Below are the code and all the weights of a small trained network. Each question names an input and a class and asks about switching units off, where a switched-off unit gives its printed mean instead of its output.

import numpy as np


def w(rows, s, z=0):
    codes = np.array(rows[::2]) - 128.0
    scale = np.full(codes.shape[1], s)
    scale[-1] = z or s
    return codes * scale


def norm(h):
    return h / np.sqrt((h * h).mean(-1, keepdims=True) + 1e-5)


def f(y):
    return np.maximum(y, 0)


def log_softmax(a):
    a = a - a.max(-1, keepdims=True)
    return a - np.log(np.exp(a).sum(-1, keepdims=True))


def net(x, mask):
    res = np.array(x, float).reshape(1, 4) / 4 @ E
    u = 0
    for l in range(2):
        y = f(norm(res) @ A[l][:, :-1].T + A[l][:, -1])
        res = res + np.where(mask[u : u + 11], y, B[l][:, -1]) @ B[l][:, :-1]
        u += 11
    return log_softmax(norm(res)[-1] @ U[:, :-1].T + U[:, -1])


A, B = {}, {}
E = w([
[116,85,31,35,158,145,129],'x0',
[114,43,114,125,206,144,226],'x1',
[113,134,80,189,111,252,118],'x2',
[144,165,150,111,115,158,141],'x3',
],0.0025)
A[0] = w([
[121,154,198,178,131,160,70,49],'0.n1',
[145,143,174,152,132,208,178,53],'0.n2',
[143,156,232,164,102,76,124,37],'0.n3',
[141,157,157,111,94,121,146,71],'0.n4',
[110,114,158,158,125,214,237,44],'0.n5',
[113,152,186,92,143,110,101,50],'0.n6',
[127,199,165,110,87,91,109,59],'0.n7',
[120,132,180,63,141,21,147,88],'0.n8',
[121,151,219,226,107,4,110,71],'0.n9',
[133,161,253,109,111,63,205,6],'0.n10',
[127,161,195,158,123,164,130,60],'0.n11',
],0.0054,0.0022)
B[0] = w([
[92,114,91,116,43,136,94,184],'0.n1',
[53,182,128,52,142,120,147,167],'0.n2',
[83,167,192,59,190,77,97,210],'0.n3',
[88,94,130,140,133,137,167,148],'0.n4',
[214,85,145,203,191,136,146,186],'0.n5',
[147,114,100,176,127,102,141,154],'0.n6',
[168,42,118,168,144,127,157,187],'0.n7',
[117,145,132,109,71,45,169,222],'0.n8',
[125,158,165,112,255,95,37,254],'0.n9',
[125,248,82,50,198,158,160,206],'0.n10',
[112,117,135,134,43,138,122,170],'0.n11',
],0.0092,0.0049)
A[1] = w([
[247,110,137,213,200,204,192,56],'1.n1',
[136,170,171,169,154,191,100,80],'1.n2',
[142,139,133,164,205,195,196,57],'1.n3',
[103,130,160,154,174,86,95,144],'1.n4',
[169,62,73,76,119,134,138,71],'1.n5',
[185,228,45,108,129,102,199,158],'1.n6',
[101,41,139,153,165,82,41,119],'1.n7',
[209,196,109,212,88,224,112,5],'1.n8',
[198,124,207,159,135,134,26,105],'1.n9',
[99,167,121,123,3,205,186,102],'1.n10',
[172,80,153,143,25,4,204,78],'1.n11',
],0.0066,0.0015)
B[1] = w([
[219,66,129,157,255,160,177,249],'1.n1',
[93,92,136,139,62,102,84,180],'1.n2',
[170,30,196,182,144,118,97,220],'1.n3',
[116,151,104,126,71,251,195,252],'1.n4',
[85,181,203,150,97,153,116,199],'1.n5',
[104,49,117,189,87,159,90,236],'1.n6',
[105,111,152,163,75,189,118,235],'1.n7',
[167,210,74,104,65,71,149,194],'1.n8',
[103,89,133,167,77,183,148,208],'1.n9',
[252,189,72,167,169,131,155,192],'1.n10',
[59,64,40,106,126,59,186,215],'1.n11',
],0.0085,0.0037)
U = w([
[229,40,150,183,219,163,165,158],'0',
[177,114,137,45,100,106,109,1],'1',
[55,136,177,161,51,231,76,156],'2',
[56,46,40,99,78,36,196,142],'3',
[71,254,173,35,226,88,107,146],'4',
[236,221,34,154,56,133,124,133],'5',
],0.0089,0.0061)

Each question gives the input, the list of numbers given to net, and the class t.
The units are the neurons (one row each of A and B). Each row of codes is followed by its name. A weight is (code - 128) times the scale printed after its matrix; where a second scale follows, it is the last column's (A, B and U).
mask holds one flag per neuron, layer by layer. A switched-off neuron (its flag False) gives its mean, the last column of its row in B, instead of its output. The means were averaged over made-up inputs and are rounded, as every weight is.
A unit's drop is (log p(t) with every unit on - log p(t) with that unit switched off) / (log p(t) with every unit on - log p(t) with every unit switched off).
The circuit of an input: a set's keep is (log p(t) with only the set's units on - log p(t) with every unit switched off) / (log p(t) with every unit on - log p(t) with every unit switched off). Starting from the 12 units with the biggest drops (on a tie, the unit counted first), units are removed one at a time, each time the one whose removal leaves the highest keep (on an exact tie, the one counted first), for as long as the keep stays at least 0.8.
units of the circuit, in order: the units of the circuit, biggest drop first
k most important neurons: the k neurons with the biggest drops, biggest first
top k neurons in layer l: the k neurons of layer l with the biggest drops, biggest first
drop of u: that unit's drop, to one decimal
input [7,4,0,-2], class 2: top 2 neurons in layer 1 : [1.n5; 1.n1]
input [7,-1,-2,5], class 3: 3 most important neurons : [0.n9; 0.n10; 1.n11]
input [-1,2,-7,4], class 4: units of the circuit, in order : [0.n10]
input [8,-4,7,8], class 5: units of the circuit, in order : [0.n9; 1.n10]
input [-4,2,8,1], class 5: units of the circuit, in order : [1.n8; 0.n3]
input [6,1,2,-3], class 2: top 2 neurons in layer 0 : [0.n5; 0.n8]
input [-5,-4,-1,-6], class 2: 4 most important neurons : [1.n7; 1.n9; 1.n4; 0.n1]
input [4,-8,3,-2], class 5: top 3 neurons in layer 0 : [0.n3; 0.n9; 0.n8]
input [4,-2,2,4], class 5: units of the circuit, in order : [0.n9; 0.n3; 1.n10]
input [4,-8,1,6], class 5: 4 most important neurons : [0.n3; 0.n9; 0.n8; 0.n5]
input [7,-3,8,7], class 5: 3 most important neurons : [0.n9; 1.n8; 0.n7]
input [1,-2,7,-4], class 5: units of the circuit, in order : [0.n9; 0.n3; 1.n8]
input [1,-2,-4,1], class 3: top 4 neurons in layer 0 : [0.n8; 0.n7; 0.n6; 0.n2]
input [8,-3,2,2], class 2: top 2 neurons in layer 1 : [1.n5; 1.n1]
input [0,5,-7,-7], class 3: units of the circuit, in order : [0.n8]
input [7,-2,4,5], class 5: units of the circuit, in order : [0.n9; 0.n3; 1.n10]
input [-3,-5,6,-2], class 5: 3 most important neurons : [0.n9; 1.n10; 0.n3]
input [7,-4,-2,-1], class 3: 2 most important neurons : [0.n9; 0.n10]
input [8,2,-1,-5], class 2: 2 most important neurons : [0.n8; 1.n5]
input [-7,-5,-4,0], class 4: units of the circuit, in order : [0.n3]
input [0,6,-8,6], class 3: 4 most important neurons : [0.n8; 0.n9; 1.n6; 0.n3]
input [-5,1,7,-1], class 5: 2 most important neurons : [0.n9; 0.n1]
input [-7,2,1,-2], class 4: 2 most important neurons : [0.n10; 0.n3]
input [7,-5,0,-7], class 2: drop of 0.n8 : 0.8
input [-6,2,-1,3], class 4: drop of 0.n10 : 0.1
input [-3,-2,7,1], class 5: drop of 0.n9 : 0.2
input [-5,-3,0,-5], class 2: drop of 0.n9 : -0.2
